Below are the code and all the weights of a small trained network. Each question names an input and a target symbol and asks about switching units off, where a switched-off unit gives its printed mean instead of its output.

import numpy as np


def w(rows, s, z=0):
    codes = np.array(rows[::2]) - 128.0
    scale = np.full(codes.shape[1], s)
    scale[-1] = z or s
    return codes * scale


def f(y):
    return y / 2 * (1 + np.tanh(0.7978845608 * (y + 0.044715 * y**3)))


def softmax(a):
    e = np.exp(a - a.max(-1, keepdims=True))
    return e / e.sum(-1, keepdims=True)


def log_softmax(a):
    a = a - a.max(-1, keepdims=True)
    return a - np.log(np.exp(a).sum(-1, keepdims=True))


def net(x, mask):
    ids = ['αβγεθλμστφψω'.index(c) for c in x.split()]
    T = len(ids)
    res = E[ids] + P[:T]
    r = res
    for j in range(3):
        rows = slice(3 * j, 3 * j + 3)
        q, k, v = (r @ M[0][rows].T for M in (Q, K, V))
        z = softmax(np.where(np.tri(T) > 0, q @ k.T / 3**0.5, -1e9)) @ v
        o = O[0][rows]
        res = res + np.where(mask[j], z, o[:, -1]) @ o[:, :-1]
    y = f(res @ A[0][:, :-1].T + A[0][:, -1])
    res = res + np.where(mask[3:15], y, B[0][:, -1]) @ B[0][:, :-1]
    return log_softmax(res[-1] @ U[:, :-1].T + U[:, -1])


Q, K, V, O, A, B = {}, {}, {}, {}, {}, {}
E = w([
[111,122,185,161],'α',
[142,200,240,132],'β',
[131,79,131,177],'γ',
[163,254,115,126],'ε',
[95,206,15,111],'θ',
[135,126,186,169],'λ',
[174,236,195,127],'μ',
[153,166,146,151],'σ',
[127,12,153,197],'τ',
[168,119,130,174],'φ',
[133,62,229,185],'ψ',
[198,110,219,184],'ω',
],0.0053)
P = w([
[147,120,137,145],'0',
[160,102,135,108],'1',
[128,135,130,151],'2',
[156,95,128,85],'3',
[123,141,133,163],'4',
[150,93,124,68],'5',
[119,143,133,179],'6',
[141,87,119,53],'7',
[101,133,134,225],'8',
[95,122,123,84],'9',
[153,173,159,110],'10',
[249,157,31,125],'11',
],0.017)
Q[0] = w([
[104,151,150,153],'H1',
[122,130,125,134],'H1',
[100,151,111,159],'H1',
[133,187,199,85],'H2',
[54,138,140,172],'H2',
[139,189,118,252],'H2',
[122,127,118,123],'H3',
[123,128,125,123],'H3',
[126,127,127,125],'H3',
],0.038)
K[0] = w([
[139,129,137,93],'H1',
[128,121,118,125],'H1',
[147,107,114,114],'H1',
[39,124,138,124],'H2',
[152,66,87,96],'H2',
[155,114,152,4],'H2',
[136,123,116,129],'H3',
[129,124,121,129],'H3',
[127,129,126,126],'H3',
],0.042)
V[0] = w([
[116,129,145,151],'H1',
[150,116,139,99],'H1',
[35,125,150,125],'H1',
[80,149,250,92],'H2',
[146,214,70,120],'H2',
[200,185,163,154],'H2',
[141,169,156,225],'H3',
[158,134,106,66],'H3',
[71,139,123,122],'H3',
],0.019)
O[0] = w([
[148,173,153,154,141],'H1',
[83,95,117,135,137],'H1',
[166,183,167,56,32],'H1',
[50,87,142,6,175],'H2',
[81,202,167,213,156],'H2',
[78,40,119,190,253],'H2',
[147,80,198,95,209],'H3',
[83,105,86,160,139],'H3',
[152,167,92,74,44],'H3',
],0.014,0.0038)
A[0] = w([
[189,142,126,139,181],'N1',
[153,54,93,54,71],'N2',
[141,74,125,91,237],'N3',
[206,94,96,128,225],'N4',
[118,148,101,155,111],'N5',
[204,99,98,96,92],'N6',
[60,170,141,126,100],'N7',
[61,125,159,111,3],'N8',
[81,186,2,117,50],'N9',
[123,149,177,125,94],'N10',
[110,169,153,76,81],'N11',
[235,128,88,119,59],'N12',
],0.013,0.0053)
B[0] = w([
[92,193,125,115,159],'N1',
[146,130,253,129,249],'N2',
[62,157,40,142,252],'N3',
[118,205,107,155,172],'N4',
[128,118,174,98,155],'N5',
[136,156,88,80,150],'N6',
[175,81,156,93,144],'N7',
[115,124,100,85,159],'N8',
[214,121,123,53,140],'N9',
[109,106,125,141,132],'N10',
[122,119,93,186,139],'N11',
[25,67,134,122,133],'N12',
],0.022,0.011)
U = w([
[142,120,132,120,200],'α',
[67,48,190,113,11],'β',
[125,153,33,165,68],'γ',
[179,2,182,220,132],'ε',
[218,185,174,222,138],'θ',
[113,120,121,169,227],'λ',
[104,48,16,159,103],'μ',
[138,92,49,197,109],'σ',
[87,180,70,132,2],'τ',
[154,135,14,211,94],'φ',
[165,149,174,57,128],'ψ',
[47,117,144,248,176],'ω',
],0.0055,0.01)

Each question gives the input, a string of symbols that net reads in full, and the target symbol t.
The units are the heads (3 rows each of Q, K, V and O) and the neurons (one row each of A and B). Each row of codes is followed by its name. A weight is (code - 128) times the scale printed after its matrix; where a second scale follows, it is the last column's (O, A, B and U).
mask holds one flag per unit, heads first, then neurons. A switched-off unit (its flag False) gives its mean, the last column of its rows in O or B, instead of its output. The means were averaged over made-up inputs and are rounded, as every weight is.
A unit's drop is (log p(t) with every unit on - log p(t) with that unit switched off) / (log p(t) with every unit on - log p(t) with every unit switched off).
The circuit of an input: a set's keep is (log p(t) with only the set's units on - log p(t) with every unit switched off) / (log p(t) with every unit on - log p(t) with every unit switched off). Starting from the 12 units with the biggest drops (on a tie, the unit counted first), units are removed one at a time, each time the one whose removal leaves the highest keep (on an exact tie, the one counted first), for as long as the keep stays at least 0.8.
circuit, biggest first: the units of the circuit, biggest drop first
most important unit: the unit with the biggest drop
k most important neurons: the k neurons with the biggest drops, biggest first
which heads matter: for each layer, one digit per head in row order, 1 if its drop is at least 0.15 and else 0, layers parted by /
input β ε θ θ ψ β σ θ ε β ω, target β: which heads matter : 010
input θ τ β ψ β ψ, target β: circuit, biggest first : (H2; N2)
input ε ε θ ω ε θ θ α θ θ θ, target ψ: which heads matter : 011
input ε τ τ μ, target τ: which heads matter : 010
input θ ψ β ε τ, target ε: most important unit : N3
input θ β θ θ ε ε μ β τ, target β: 3 most important neurons : (N2; N4; N8)
input θ λ α α ψ β φ β σ θ σ, target θ: 2 most important neurons : (N3; N7)
input ε τ ω ω ψ τ, target ψ: which heads matter : 110
input β α γ θ θ σ τ θ, target τ: 2 most important neurons : (N4; N6)
input ω ε θ θ θ θ θ ω β β, target β: which heads matter : 010
input θ λ θ θ τ ω, target τ: 4 most important neurons : (N6; N4; N3; N1)
input θ β ω ψ β α σ β ψ λ ε α, target ε: 2 most important neurons : (N3; N7)
input ψ λ σ γ β ε β β θ, target β: circuit, biggest first : (H2; N2; H1)
input ε θ μ, target θ: 2 most important neurons : (N3; N12)
input α μ β φ ψ θ λ θ β β ε ε, target ε: most important unit : H2
input μ ε λ β ε, target β: 2 most important neurons : (N2; N4)
input θ μ θ θ θ μ θ, target μ: which heads matter : 110
input β ε θ, target ε: circuit, biggest first : (N3; H2; N4)
input ω τ θ φ ω μ θ β μ θ, target μ: circuit, biggest first : (N2; H2; N8)
input ε ω σ θ γ β θ ψ, target θ: circuit, biggest first : (H2; N3)
input σ ε α ψ β μ ω θ τ, target θ: 2 most important neurons : (N3; N12)
input θ θ θ ω μ λ, target μ: 2 most important neurons : (N2; N8)
input ω μ ω φ θ β θ θ θ, target θ: circuit, biggest first : (H2)
input α θ ω γ β β τ τ ε, target τ: circuit, biggest first : (H2; N6; N4)
input θ θ ε ε λ β θ β θ, target ψ: circuit, biggest first : (H2; N9; H3)
input ε θ θ α θ φ ε θ θ σ ω β, target ω: circuit, biggest first : (H2; N3; N2)
input ψ φ μ ε, target μ: most important unit : N2
input θ ω β θ σ β τ λ, target τ: which heads matter : 110
input ω β τ, target β: 2 most important neurons : (N2; N8)
